Below is a small trained network, with its code and all its weights. Each question gives an input and a class and asks what happens when units are switched off, that is, made to give their printed mean instead of their output.

import numpy as np


def w(rows, s, z=0):
    codes = np.array(rows[::2]) - 128.0
    scale = np.full(codes.shape[1], s)
    scale[-1] = z or s
    return codes * scale


def norm(h):
    return h / np.sqrt((h * h).mean(-1, keepdims=True) + 1e-5)


def f(y):
    return y / 2 * (1 + np.tanh(0.7978845608 * (y + 0.044715 * y**3)))


def log_softmax(a):
    a = a - a.max(-1, keepdims=True)
    return a - np.log(np.exp(a).sum(-1, keepdims=True))


def net(x, mask):
    res = np.array(x, float).reshape(1, 2) / 4 @ E
    u = 0
    for l in range(3):
        y = f(norm(res) @ A[l][:, :-1].T + A[l][:, -1])
        res = res + np.where(mask[u : u + 6], y, B[l][:, -1]) @ B[l][:, :-1]
        u += 6
    return log_softmax(norm(res)[-1] @ U[:, :-1].T + U[:, -1])


A, B = {}, {}
E = w([
[149,65,184,30,213,77,2,92,29],'x0',
[204,154,239,172,233,238,74,64,229],'x1',
],0.0014)
A[0] = w([
[153,115,199,118,192,157,25,101,131,255],'L0N1',
[76,99,94,93,83,21,124,185,45,214],'L0N2',
[61,89,105,93,98,3,132,184,31,168],'L0N3',
[68,66,68,71,97,34,125,165,65,88],'L0N4',
[153,125,114,126,127,139,123,129,134,47],'L0N5',
[140,158,131,183,115,179,177,157,195,126],'L0N6',
],0.0035,0.00035)
B[0] = w([
[205,98,68,71,156,76,69,62,77,205],'L0N1',
[244,88,40,72,140,178,184,65,125,243],'L0N2',
[183,112,5,99,121,233,176,82,136,254],'L0N3',
[183,127,74,111,145,210,152,83,160,236],'L0N4',
[141,133,112,123,130,99,130,144,137,125],'L0N5',
[103,147,121,67,76,57,102,149,35,183],'L0N6',
],0.0032,0.0044)
A[1] = w([
[77,114,151,94,98,78,99,160,69,139],'L1N1',
[2,146,143,115,111,106,124,191,113,2],'L1N2',
[49,151,128,154,73,127,170,192,163,166],'L1N3',
[129,39,33,123,129,200,179,120,119,83],'L1N4',
[166,201,148,115,140,117,86,103,124,97],'L1N5',
[121,132,94,157,100,214,236,115,172,91],'L1N6',
],0.0034,0.00084)
B[1] = w([
[157,155,161,179,157,214,134,97,161,125],'L1N1',
[176,146,159,152,221,138,71,152,176,120],'L1N2',
[202,122,177,146,222,120,81,132,66,152],'L1N3',
[179,81,85,33,176,214,106,24,122,252],'L1N4',
[54,97,58,173,93,186,187,119,148,159],'L1N5',
[182,139,116,63,254,124,105,146,46,212],'L1N6',
],0.0027,0.0033)
A[2] = w([
[160,144,188,139,170,124,87,162,121,2],'L2N1',
[127,105,34,49,118,150,228,150,130,110],'L2N2',
[114,134,79,127,84,85,146,110,84,143],'L2N3',
[102,118,125,131,29,163,142,118,158,97],'L2N4',
[57,122,194,139,127,155,101,92,155,149],'L2N5',
[141,3,130,88,214,107,100,106,143,196],'L2N6',
],0.0047,0.0006)
B[2] = w([
[106,133,189,138,157,116,228,168,95,142],'L2N1',
[207,144,112,80,185,198,15,56,61,253],'L2N2',
[85,132,136,126,129,188,184,138,186,146],'L2N3',
[49,74,89,147,97,82,89,107,159,126],'L2N4',
[93,77,43,88,93,132,165,143,103,123],'L2N5',
[184,181,36,74,164,252,202,186,60,212],'L2N6',
],0.0032,0.005)
U = w([
[189,115,82,34,160,184,116,98,91,140],'0',
[152,15,248,22,132,69,27,174,230,4],'1',
[49,100,116,144,60,100,120,105,187,123],'2',
[123,164,235,161,143,78,157,195,118,133],'3',
],0.013,0.019)

Each question gives the input, the list of numbers given to net, and the class t.
The units are the neurons (one row each of A and B). Each row of codes is followed by its name. A weight is (code - 128) times the scale printed after its matrix; where a second scale follows, it is the last column's (A, B and U).
mask holds one flag per neuron, layer by layer. A switched-off neuron (its flag False) gives its mean, the last column of its row in B, instead of its output. The means were averaged over made-up inputs and are rounded, as every weight is.
A unit's drop is (log p(t) with every unit on - log p(t) with that unit switched off) / (log p(t) with every unit on - log p(t) with every unit switched off).
unit that matters most: the unit with the biggest drop
top k neurons: the k neurons with the biggest drops, biggest first
k most important neurons of layer l: the k neurons of layer l with the biggest drops, biggest first
drop of u: that unit's drop, to one decimal
input [-6,8], class 2: top 4 neurons	(L0N3; L0N2; L1N5; L0N6)
input [-6,2], class 3: top 2 neurons	(L0N3; L0N2)
input [-4,5], class 2: top 4 neurons	(L0N3; L0N2; L0N6; L1N6)
input [-7,0], class 3: unit that matters most	L0N3
input [-6,6], class 3: 2 most important neurons of layer 0	(L0N2; L0N3)
input [-2,8], class 2: top 2 neurons	(L1N6; L0N2)
input [-8,3], class 3: 2 most important neurons of layer 0	(L0N3; L0N2)
input [-3,6], class 2: top 2 neurons	(L0N3; L0N2)
input [-8,-1], class 3: top 2 neurons	(L0N3; L0N2)
input [-6,3], class 3: top 2 neurons	(L0N2; L0N3)
input [-5,8], class 2: top 3 neurons	(L0N3; L0N2; L0N6)
input [-1,4], class 2: 3 most important neurons of layer 1	(L1N6; L1N4; L1N5)
input [-3,5], class 2: 2 most important neurons of layer 0	(L0N3; L0N2)
input [-4,7], class 2: 2 most important neurons of layer 0	(L0N3; L0N2)
input [-6,1], class 3: most important neuron of layer 0	(L0N3)
input [-7,6], class 3: 2 most important neurons of layer 0	(L0N2; L0N3)
input [-4,-1], class 3: drop of L0N4	0.1
input [-8,7], class 3: drop of L0N2	0.6
input [-8,5], class 3: drop of L0N2	0.4
